Below are the code and all the weights of a small trained network. Each question names an input and a class and asks about switching units off, where a switched-off unit gives its printed mean instead of its output.

import numpy as np


def w(rows, s, z=0):
    codes = np.array(rows[::2]) - 128.0
    scale = np.full(codes.shape[1], s)
    scale[-1] = z or s
    return codes * scale


def norm(h):
    return h / np.sqrt((h * h).mean(-1, keepdims=True) + 1e-5)


def f(y):
    return np.maximum(y, 0)


def log_softmax(a):
    a = a - a.max(-1, keepdims=True)
    return a - np.log(np.exp(a).sum(-1, keepdims=True))


def net(x, mask):
    res = np.array(x, float).reshape(1, 5) / 4 @ E
    u = 0
    for l in range(4):
        y = f(norm(res) @ A[l][:, :-1].T + A[l][:, -1])
        res = res + np.where(mask[u : u + 6], y, B[l][:, -1]) @ B[l][:, :-1]
        u += 6
    return log_softmax(norm(res)[-1] @ U[:, :-1].T + U[:, -1])


A, B = {}, {}
E = w([
[112,128,32,170,94,157,75],'x0',
[185,117,135,192,253,76,71],'x1',
[123,134,81,73,162,110,122],'x2',
[47,138,168,131,163,181,112],'x3',
[55,159,141,141,104,19,132],'x4',
],0.0036)
A[0] = w([
[149,122,161,253,107,150,160,146],'0.n1',
[125,181,25,66,213,108,126,93],'0.n2',
[127,43,105,68,122,192,80,125],'0.n3',
[202,112,114,95,96,90,112,45],'0.n4',
[157,193,177,59,195,130,211,2],'0.n5',
[112,121,59,5,200,123,158,91],'0.n6',
],0.0051,0.0034)
B[0] = w([
[124,10,95,61,66,98,46,245],'0.n1',
[118,32,162,159,50,124,71,251],'0.n2',
[106,215,122,173,127,141,142,240],'0.n3',
[253,158,126,161,37,69,223,179],'0.n4',
[105,102,152,197,160,137,216,184],'0.n5',
[137,64,213,174,22,144,53,230],'0.n6',
],0.0054,0.0021)
A[1] = w([
[88,173,107,140,112,16,143,98],'1.n1',
[220,147,76,126,167,211,166,91],'1.n2',
[65,192,172,173,63,194,154,252],'1.n3',
[159,105,194,43,140,80,146,244],'1.n4',
[126,140,90,91,159,128,154,44],'1.n5',
[86,116,2,184,117,79,117,175],'1.n6',
],0.0056,0.0012)
B[1] = w([
[154,206,194,118,114,117,65,216],'1.n1',
[103,254,209,162,75,72,68,183],'1.n2',
[177,113,88,87,199,65,122,255],'1.n3',
[101,114,100,228,118,141,188,219],'1.n4',
[137,55,169,79,93,101,58,128],'1.n5',
[126,154,164,189,151,142,210,227],'1.n6',
],0.0047,0.0037)
A[2] = w([
[98,110,118,101,221,154,95,32],'2.n1',
[230,142,164,115,156,245,129,255],'2.n2',
[58,118,144,74,161,180,101,233],'2.n3',
[149,169,93,16,31,176,218,32],'2.n4',
[2,131,180,114,195,189,86,62],'2.n5',
[164,88,142,87,50,249,85,10],'2.n6',
],0.0049,0.00091)
B[2] = w([
[201,123,109,94,112,114,151,176],'2.n1',
[34,191,175,140,126,10,131,252],'2.n2',
[177,104,90,141,68,95,130,187],'2.n3',
[161,108,133,61,217,172,87,246],'2.n4',
[255,148,141,120,49,142,154,223],'2.n5',
[87,115,137,140,103,87,121,221],'2.n6',
],0.0072,0.0025)
A[3] = w([
[84,147,130,53,63,162,166,192],'3.n1',
[169,176,135,136,162,55,190,254],'3.n2',
[98,56,192,139,104,147,137,181],'3.n3',
[109,162,2,209,101,187,90,141],'3.n4',
[77,130,100,159,49,113,228,95],'3.n5',
[185,112,123,180,194,60,86,135],'3.n6',
],0.0058,0.0023)
B[3] = w([
[134,88,193,166,198,144,70,169],'3.n1',
[114,153,79,145,106,193,134,253],'3.n2',
[89,96,18,132,123,61,130,175],'3.n3',
[113,102,176,127,167,86,254,158],'3.n4',
[142,114,135,127,182,152,91,162],'3.n5',
[104,109,139,16,161,200,114,227],'3.n6',
],0.0064,0.0061)
U = w([
[130,115,138,42,215,178,69,142],'0',
[98,50,133,136,83,73,79,145],'1',
[73,250,164,153,108,95,77,133],'2',
[103,124,123,174,184,132,239,133],'3',
[222,151,109,124,62,150,126,132],'4',
[89,142,34,109,109,146,111,104],'5',
[78,160,54,100,111,152,121,9],'6',
],0.015,0.016)

Each question gives the input, the list of numbers given to net, and the class t.
The units are the neurons (one row each of A and B). Each row of codes is followed by its name. A weight is (code - 128) times the scale printed after its matrix; where a second scale follows, it is the last column's (A, B and U).
mask holds one flag per neuron, layer by layer. A switched-off neuron (its flag False) gives its mean, the last column of its row in B, instead of its output. The means were averaged over made-up inputs and are rounded, as every weight is.
A unit's drop is (log p(t) with every unit on - log p(t) with that unit switched off) / (log p(t) with every unit on - log p(t) with every unit switched off).
The circuit of an input: a set's keep is (log p(t) with only the set's units on - log p(t) with every unit switched off) / (log p(t) with every unit on - log p(t) with every unit switched off). Starting from the 12 units with the biggest drops (on a tie, the unit counted first), units are removed one at a time, each time the one whose removal leaves the highest keep (on an exact tie, the one counted first), for as long as the keep stays at least 0.8.
circuit, biggest first: the units of the circuit, biggest drop first
unit that matters most: the unit with the biggest drop
k most important neurons: the k neurons with the biggest drops, biggest first
top k neurons in layer l: the k neurons of layer l with the biggest drops, biggest first
drop of u: that unit's drop, to one decimal
input [6,-7,-7,6,-8], class 2: unit that matters most => 2.n2
input [-8,-4,0,-2,5], class 3: circuit, biggest first => 1.n4, 0.n5
input [1,-6,0,-6,3], class 0: circuit, biggest first => 2.n4, 3.n1
input [-7,5,-5,-6,-1], class 3: 2 most important neurons => 1.n4, 2.n4
input [8,6,-5,-6,7], class 3: 4 most important neurons => 1.n6, 3.n4, 2.n4, 2.n2
input [-6,-5,4,2,-3], class 3: 4 most important neurons => 0.n5, 3.n6, 0.n1, 1.n3
input [4,-4,-7,6,0], class 1: circuit, biggest first => 0.n1, 3.n2
input [-4,5,0,-6,3], class 4: top 3 neurons in layer 1 => 1.n4, 1.n3, 1.n1
input [3,6,8,7,2], class 1: 3 most important neurons => 0.n2, 0.n6, 1.n3
input [1,-3,8,5,-7], class 1: 2 most important neurons => 0.n6, 0.n2
input [-4,-4,-8,7,3], class 1: circuit, biggest first => 0.n1, 3.n3
input [-6,6,-2,-2,-7], class 2: 4 most important neurons => 2.n2, 1.n2, 1.n3, 2.n4
input [-8,-1,-7,-6,5], class 3: 3 most important neurons => 1.n4, 0.n2, 0.n6
input [5,-8,-5,1,-2], class 0: most important neuron => 2.n4
input [-8,-1,7,8,-1], class 3: 3 most important neurons => 0.n5, 1.n4, 0.n1
input [4,-4,6,0,2], class 1: 2 most important neurons => 0.n6, 0.n2
input [8,2,5,-6,4], class 3: 2 most important neurons => 3.n4, 1.n6
input [1,-6,-6,2,0], class 0: top 2 neurons in layer 0 => 0.n2, 0.n6
input [-5,3,6,-3,-7], class 2: 4 most important neurons => 2.n2, 0.n1, 1.n2, 0.n3
input [-3,-2,4,4,0], class 1: top neuron in layer 0 => 0.n6
input [4,-7,2,8,1], class 4: 3 most important neurons => 2.n5, 2.n3, 3.n6
input [8,2,-6,-7,-2], class 3: 3 most important neurons => 3.n4, 1.n6, 0.n6
input [4,-6,-4,-1,-8], class 2: 3 most important neurons => 2.n2, 1.n2, 3.n6
input [6,2,6,-3,1], class 1: top 2 neurons in layer 0 => 0.n2, 0.n6
input [0,-5,1,-7,8], class 2: top 2 neurons in layer 3 => 3.n6, 3.n1
input [-4,-5,3,-8,5], class 4: top 3 neurons in layer 1 => 1.n4, 1.n2, 1.n1
input [-6,-7,-2,1,0], class 0: circuit, biggest first => 2.n4
input [7,-6,-3,4,-3], class 3: top 2 neurons in layer 0 => 0.n3, 0.n4
input [-6,6,5,8,5], class 4: top 2 neurons in layer 2 => 2.n5, 2.n4
input [3,5,-4,7,-3], class 4: drop of 2.n5 => 1.3
